Here is a tiny trained network, its code and every weight. The questions are about switching its units off for an input and a target symbol, where a switched-off unit gives its printed mean instead of its output.

import numpy as np


def w(rows, s, z=0):
    codes = np.array(rows[::2]) - 128.0
    scale = np.full(codes.shape[1], s)
    scale[-1] = z or s
    return codes * scale


def f(y):
    return y / 2 * (1 + np.tanh(0.7978845608 * (y + 0.044715 * y**3)))


def softmax(a):
    e = np.exp(a - a.max(-1, keepdims=True))
    return e / e.sum(-1, keepdims=True)


def log_softmax(a):
    a = a - a.max(-1, keepdims=True)
    return a - np.log(np.exp(a).sum(-1, keepdims=True))


def net(x, mask):
    ids = ['ΓΘΛΣΨΩαβδεζημξτφ'.index(c) for c in x.split()]
    T = len(ids)
    res = E[ids] + P[:T]
    r = res
    for j in range(3):
        rows = slice(4 * j, 4 * j + 4)
        q, k, v = (r @ M[0][rows].T for M in (Q, K, V))
        z = softmax(np.where(np.tri(T) > 0, q @ k.T / 4**0.5, -1e9)) @ v
        o = O[0][rows]
        res = res + np.where(mask[j], z, o[:, -1]) @ o[:, :-1]
    y = f(res @ A[0][:, :-1].T + A[0][:, -1])
    res = res + np.where(mask[3:15], y, B[0][:, -1]) @ B[0][:, :-1]
    return log_softmax(res[-1] @ U[:, :-1].T + U[:, -1])


Q, K, V, O, A, B = {}, {}, {}, {}, {}, {}
E = w([
[48,140,141,155,153,124,50,122,150],'Γ',
[94,75,111,131,61,97,88,124,148],'Θ',
[109,135,183,211,71,168,107,144,194],'Λ',
[129,83,131,165,42,132,222,137,109],'Σ',
[98,39,125,74,102,110,158,111,115],'Ψ',
[91,171,145,250,130,130,171,163,93],'Ω',
[72,107,88,164,121,39,124,147,103],'α',
[140,155,81,155,135,228,115,100,117],'β',
[79,87,94,77,121,137,126,189,65],'δ',
[140,34,139,167,177,141,114,95,48],'ε',
[88,111,192,130,171,182,142,83,160],'ζ',
[165,191,156,148,150,102,59,169,18],'η',
[178,101,104,132,207,149,188,150,167],'μ',
[143,142,135,150,85,193,182,182,137],'ξ',
[142,206,67,62,113,108,89,102,154],'τ',
[88,143,155,155,73,183,175,16,116],'φ',
],0.022)
P = w([
[133,80,232,54,116,188,123,199,201],'0',
[33,120,78,146,104,158,189,181,136],'1',
[143,137,236,64,200,75,168,119,158],'2',
[56,115,63,169,100,167,167,162,130],'3',
[203,124,217,89,149,108,133,112,154],'4',
[86,87,44,162,54,187,164,116,98],'5',
[218,98,189,61,127,116,119,66,126],'6',
[142,96,41,214,39,236,105,167,123],'7',
[198,122,157,39,183,90,133,50,96],'8',
[93,116,21,190,101,212,87,147,93],'9',
[175,158,157,57,255,66,152,50,74],'10',
[56,79,25,147,124,203,107,140,77],'11',
[204,122,188,75,136,107,162,42,110],'12',
],0.0079)
Q[0] = w([
[2,127,78,157,110,183,96,120,123],'h1',
[114,126,173,76,134,121,20,159,100],'h1',
[161,138,73,107,72,151,98,113,142],'h1',
[226,144,182,136,202,76,100,64,79],'h1',
[52,121,21,174,119,250,93,97,121],'h2',
[199,194,155,83,188,132,139,128,125],'h2',
[53,136,85,198,115,187,149,119,144],'h2',
[124,106,146,174,143,160,129,93,81],'h2',
[162,96,121,182,76,155,109,129,112],'h3',
[75,68,80,123,92,168,107,157,68],'h3',
[34,124,156,186,138,157,139,114,108],'h3',
[156,147,162,100,130,125,162,68,129],'h3',
],0.0097)
K[0] = w([
[208,158,20,150,254,166,57,79,105],'h1',
[76,119,124,99,160,129,47,176,138],'h1',
[190,41,81,104,80,214,70,109,114],'h1',
[44,172,250,142,68,139,148,189,136],'h1',
[203,231,35,79,145,212,89,96,106],'h2',
[52,130,135,139,129,154,210,196,150],'h2',
[197,198,72,154,150,121,166,128,99],'h2',
[150,122,130,186,221,142,175,69,87],'h2',
[167,140,50,221,107,161,102,39,120],'h3',
[167,47,94,120,148,132,77,186,4],'h3',
[187,147,72,167,237,96,95,78,18],'h3',
[96,132,214,102,95,173,176,62,168],'h3',
],0.0066)
V[0] = w([
[219,90,85,167,164,95,199,107,141],'h1',
[219,82,201,169,172,145,118,112,93],'h1',
[217,105,73,145,162,193,187,124,197],'h1',
[61,169,26,162,171,249,8,57,92],'h1',
[137,158,58,113,156,133,137,102,159],'h2',
[199,150,75,104,101,95,44,66,119],'h2',
[113,75,120,139,125,115,166,58,215],'h2',
[195,154,148,148,254,182,101,142,31],'h2',
[129,112,60,217,151,115,133,170,72],'h3',
[85,137,113,136,100,174,199,67,208],'h3',
[35,68,73,170,102,115,168,181,222],'h3',
[97,212,90,85,74,98,128,171,103],'h3',
],0.0079)
O[0] = w([
[98,81,97,123,234,104,205,218,94,47],'h1',
[72,98,200,129,211,147,58,81,72,167],'h1',
[140,103,100,156,156,180,144,134,207,112],'h1',
[204,144,154,202,125,130,242,6,51,226],'h1',
[64,132,3,176,182,45,131,32,118,60],'h2',
[114,116,97,106,79,122,113,60,204,31],'h2',
[137,121,165,100,149,91,172,152,141,38],'h2',
[186,129,128,128,162,149,91,141,146,229],'h2',
[137,111,118,177,61,126,106,134,118,253],'h3',
[70,177,133,87,172,116,175,134,130,14],'h3',
[119,154,159,178,180,93,178,151,143,69],'h3',
[204,204,108,124,155,131,198,102,149,83],'h3',
],0.0078,0.0036)
A[0] = w([
[68,101,102,150,131,115,153,197,245,121],'n1',
[98,183,184,139,121,184,67,62,171,148],'n2',
[91,38,86,214,111,125,156,150,69,171],'n3',
[108,131,212,69,79,184,172,183,167,133],'n4',
[82,125,154,110,88,139,107,52,63,159],'n5',
[150,204,70,153,105,158,166,204,148,3],'n6',
[75,131,165,132,137,219,158,118,173,233],'n7',
[206,90,254,40,167,148,87,150,205,100],'n8',
[125,154,152,198,178,175,121,102,54,136],'n9',
[135,127,175,82,109,26,128,218,23,95],'n10',
[162,103,236,107,94,40,25,187,118,229],'n11',
[133,135,121,236,94,127,142,148,88,68],'n12',
],0.0077,0.0034)
B[0] = w([
[188,184,172,168,109,140,235,93,142,167],'n1',
[165,165,99,163,136,109,138,150,26,198],'n2',
[161,185,132,123,212,109,63,89,169,227],'n3',
[158,113,185,127,69,180,52,219,146,193],'n4',
[48,111,116,156,152,172,113,239,126,208],'n5',
[46,213,167,61,192,107,64,108,92,151],'n6',
[131,96,36,97,221,167,91,99,131,186],'n7',
[217,156,156,88,102,1,165,19,71,196],'n8',
[139,19,171,118,168,142,147,130,175,221],'n9',
[154,117,51,105,82,102,118,144,129,209],'n10',
[59,102,63,201,121,144,189,88,131,254],'n11',
[147,81,140,64,50,95,32,73,97,213],'n12',
],0.007,0.014)
U = w([
[29,191,180,241,80,143,141,147,89,77],'Γ',
[21,56,150,164,9,158,232,73,178,110],'Θ',
[174,144,204,196,72,103,199,114,92,190],'Λ',
[179,45,99,144,83,133,208,207,177,149],'Σ',
[105,69,160,61,27,73,162,86,162,207],'Ψ',
[107,45,149,179,140,79,75,208,147,173],'Ω',
[95,163,2,190,67,79,159,86,188,255],'α',
[208,135,9,190,195,129,168,183,178,209],'β',
[205,93,22,84,46,172,94,188,87,64],'δ',
[182,42,108,155,134,60,182,51,142,51],'ε',
[127,137,208,63,139,49,80,108,70,35],'ζ',
[210,172,73,167,111,34,159,154,28,70],'η',
[225,99,148,126,170,79,198,160,113,52],'μ',
[214,172,125,93,116,146,126,203,102,136],'ξ',
[171,221,80,39,100,97,103,114,77,164],'τ',
[83,200,120,78,126,195,123,147,54,123],'φ',
],0.0062,0.0033)

Each question gives the input, a string of symbols that net reads in full, and the target symbol t.
The units are the heads (4 rows each of Q, K, V and O) and the neurons (one row each of A and B). Each row of codes is followed by its name. A weight is (code - 128) times the scale printed after its matrix; where a second scale follows, it is the last column's (O, A, B and U).
mask holds one flag per unit, heads first, then neurons. A switched-off unit (its flag False) gives its mean, the last column of its rows in O or B, instead of its output. The means were averaged over made-up inputs and are rounded, as every weight is.
A unit's drop is (log p(t) with every unit on - log p(t) with that unit switched off) / (log p(t) with every unit on - log p(t) with every unit switched off).
The circuit of an input: a set's keep is (log p(t) with only the set's units on - log p(t) with every unit switched off) / (log p(t) with every unit on - log p(t) with every unit switched off). Starting from the 12 units with the biggest drops (on a tie, the unit counted first), units are removed one at a time, each time the one whose removal leaves the highest keep (on an exact tie, the one counted first), for as long as the keep stays at least 0.8.
units of the circuit, in order: the units of the circuit, biggest drop first
unit that matters most: the unit with the biggest drop
heads that matter: for each layer, one digit per head in row order, 1 if its drop is at least 0.15 and else 0, layers parted by /
input δ β Λ Γ τ η ζ α α, target α: heads that matter -> 100
input Σ Γ Λ μ Θ Σ η Σ η Λ Λ ζ, target δ: units of the circuit, in order -> h3
input α φ Γ η Ω ξ β, target β: heads that matter -> 011
input Λ Θ Ω Γ ξ Λ μ η Γ ζ β Ω, target ε: units of the circuit, in order -> h1, n12, n9
input Λ μ ξ η δ Λ, target δ: heads that matter -> 011
input δ Γ Ω η Θ Ω, target δ: units of the circuit, in order -> h3, n12
input Ψ ε τ φ Σ ζ α Ω Σ Γ Λ Θ, target α: heads that matter -> 010
input Ψ Ω ξ Λ Λ δ, target τ: heads that matter -> 101
input ε β Λ, target Λ: heads that matter -> 010
input τ Σ η α Λ τ Θ ζ, target α: heads that matter -> 110
input Σ Λ β δ μ μ Ψ Ψ ζ, target ζ: units of the circuit, in order -> h3, n11
input ζ Λ Σ Λ, target Γ: units of the circuit, in order -> h3, h2
input η δ Γ Σ φ δ ξ, target ξ: heads that matter -> 101
input δ η Ψ Ω Γ Λ ε Θ μ ξ, target β: units of the circuit, in order -> h1, n7
input α Λ Σ η Θ Γ Θ Σ Ψ Λ β, target β: units of the circuit, in order -> n12, h2
input Λ Σ ξ Ψ ε Σ, target Ω: units of the circuit, in order -> h1, h3
input Ψ Σ τ Ψ ε Ω Ω τ Λ Λ Σ Σ, target α: units of the circuit, in order -> h2
input α δ β Ω δ η Ω Λ ξ μ Λ ζ, target β: heads that matter -> 100
input η Θ Ω Σ Σ ξ δ Ψ Ψ Γ δ Θ, target δ: heads that matter -> 011
input η Ψ μ Ψ δ Λ Γ Ω δ β α β, target ε: heads that matter -> 100
input Λ Ω δ Γ Λ η Σ Σ ζ ε, target Ω: unit that matters most -> n5
input η ε μ Σ η Σ ξ Λ Γ, target Γ: units of the circuit, in order -> h1, n5, n11, n12
input ε φ Ω Ω ε δ ξ Ω, target Ω: heads that matter -> 000
input Ω η δ, target δ: heads that matter -> 110
input τ Θ β Λ α α Γ Λ ε φ Ω Σ, target Ω: units of the circuit, in order -> h1, h3, n5
